Below is a small trained network, with its code and all its weights. Each question gives an input and a class and asks what happens when units are switched off, that is, made to give their printed mean instead of their output.

import numpy as np


def w(rows, s, z=0):
    codes = np.array(rows[::2]) - 128.0
    scale = np.full(codes.shape[1], s)
    scale[-1] = z or s
    return codes * scale


def f(y):
    return y / 2 * (1 + np.tanh(0.7978845608 * (y + 0.044715 * y**3)))


def log_softmax(a):
    a = a - a.max(-1, keepdims=True)
    return a - np.log(np.exp(a).sum(-1, keepdims=True))


def net(x, mask):
    res = np.array(x, float).reshape(1, 5) / 4 @ E
    y = f(res @ A[0][:, :-1].T + A[0][:, -1])
    res = res + np.where(mask, y, B[0][:, -1]) @ B[0][:, :-1]
    return log_softmax(res[-1] @ U[:, :-1].T + U[:, -1])


A, B = {}, {}
E = w([
[126,112,97,126,99,108,157,197,41,157],'x0',
[249,79,110,141,153,53,124,178,175,74],'x1',
[159,148,121,214,109,117,104,141,138,196],'x2',
[164,143,128,147,221,156,149,121,94,137],'x3',
[221,179,127,116,92,69,181,76,108,132],'x4',
],0.012)
A[0] = w([
[169,90,124,133,165,105,130,163,151,110,8],'N0',
[65,85,131,158,163,140,105,187,157,111,202],'N1',
[164,132,122,119,125,104,142,86,116,132,76],'N2',
[166,145,133,117,99,112,150,110,121,117,24],'N3',
[119,147,135,133,198,145,142,90,80,161,74],'N4',
[101,138,130,47,145,129,163,107,118,99,101],'N5',
[137,142,125,129,105,113,118,162,80,125,39],'N6',
[141,106,138,97,37,116,112,168,173,108,82],'N7',
[91,128,131,121,43,128,124,111,145,133,66],'N8',
[124,147,134,140,151,144,109,65,220,90,62],'N9',
[173,136,139,133,232,143,139,140,90,126,125],'N10',
[146,150,123,252,98,129,130,147,155,191,3],'N11',
[148,165,132,112,90,118,156,74,98,131,97],'N12',
[139,104,122,39,139,130,144,157,110,72,23],'N13',
[178,118,130,115,125,109,127,169,149,86,89],'N14',
[128,109,119,118,110,132,145,196,66,115,194],'N15',
],0.016,0.0025)
B[0] = w([
[52,171,111,131,98,214,127,109,86,137,208],'N0',
[208,144,126,65,118,181,116,200,173,103,254],'N1',
[145,102,120,111,139,165,102,201,145,134,178],'N2',
[153,106,125,109,99,176,106,168,191,122,178],'N3',
[64,156,82,187,114,157,159,128,109,87,198],'N4',
[175,132,152,131,134,102,66,55,104,105,214],'N5',
[124,93,141,167,128,140,136,124,157,197,169],'N6',
[86,135,67,187,150,68,162,144,144,72,219],'N7',
[72,164,76,195,151,144,175,126,102,75,208],'N8',
[137,77,150,144,112,76,169,145,105,251,251],'N9',
[88,123,79,168,120,42,157,149,172,70,216],'N10',
[177,102,169,101,144,96,59,23,102,78,243],'N11',
[149,134,136,60,140,176,118,214,158,122,195],'N12',
[176,106,156,139,134,101,56,46,122,106,212],'N13',
[78,194,152,100,153,165,161,115,77,122,215],'N14',
[133,98,166,126,123,86,172,130,138,242,216],'N15',
],0.016,0.014)
U = w([
[163,106,145,135,143,99,58,79,96,102,110],'0',
[107,124,51,187,137,83,182,165,137,77,65],'1',
[168,123,116,88,124,176,111,222,165,124,89],'2',
[132,88,142,148,118,93,181,147,103,245,252],'3',
[75,211,117,135,119,206,154,119,45,144,139],'4',
[132,143,138,103,143,82,153,153,114,143,204],'5',
],0.013,0.0023)

Each question gives the input, the list of numbers given to net, and the class t.
The units are the neurons (one row each of A and B). Each row of codes is followed by its name. A weight is (code - 128) times the scale printed after its matrix; where a second scale follows, it is the last column's (A, B and U).
mask holds one flag per neuron, in row order. A switched-off neuron (its flag False) gives its mean, the last column of its row in B, instead of its output. The means were averaged over made-up inputs and are rounded, as every weight is.
A unit's drop is (log p(t) with every unit on - log p(t) with that unit switched off) / (log p(t) with every unit on - log p(t) with every unit switched off).
The circuit of an input: a set's keep is (log p(t) with only the set's units on - log p(t) with every unit switched off) / (log p(t) with every unit on - log p(t) with every unit switched off). Starting from the 12 units with the biggest drops (on a tie, the unit counted first), units are removed one at a time, each time the one whose removal leaves the highest keep (on an exact tie, the one counted first), for as long as the keep stays at least 0.8.
units of the circuit, in order: the units of the circuit, biggest drop first
most important unit: the unit with the biggest drop
k most important neurons: the k neurons with the biggest drops, biggest first
drop of u: that unit's drop, to one decimal
input [5,8,-4,-6,3], class 4: 2 most important neurons : [N14 N0]
input [-4,-1,5,7,-5], class 1: 2 most important neurons : [N10 N4]
input [-7,-5,3,2,8], class 2: units of the circuit, in order : [N12]
input [5,7,-6,-1,1], class 4: 3 most important neurons : [N14 N0 N11]
input [7,8,-2,3,-7], class 4: 4 most important neurons : [N0 N14 N9 N12]
input [-4,0,-1,-5,-4], class 1: 3 most important neurons : [N7 N15 N8]
input [7,-4,-8,2,6], class 0: 3 most important neurons : [N5 N13 N9]
input [5,5,6,1,-7], class 2: 2 most important neurons : [N1 N13]
input [-5,8,7,-4,-1], class 4: 4 most important neurons : [N0 N14 N13 N5]
input [-4,-3,-6,8,-2], class 1: 2 most important neurons : [N10 N4]
input [8,-7,-2,-2,7], class 3: 3 most important neurons : [N15 N1 N6]
input [4,-8,7,8,-3], class 1: 2 most important neurons : [N4 N10]
input [5,2,-5,-2,-2], class 0: 3 most important neurons : [N13 N9 N5]
input [-2,-7,-2,7,-7], class 1: units of the circuit, in order : [N10]
input [-4,3,-1,-8,8], class 1: 3 most important neurons : [N7 N1 N8]
input [0,8,8,-1,8], class 0: 3 most important neurons : [N11 N1 N8]
input [-8,-2,3,-1,5], class 3: drop of N9 : 2.2
input [-5,-2,3,4,-8], class 2: drop of N1 : 3.1
input [-2,-7,0,1,7], class 2: drop of N2 : 0.2
input [3,-6,6,-4,1], class 0: most important unit : N11
input [3,-1,4,-5,0], class 1: drop of N15 : 0.0
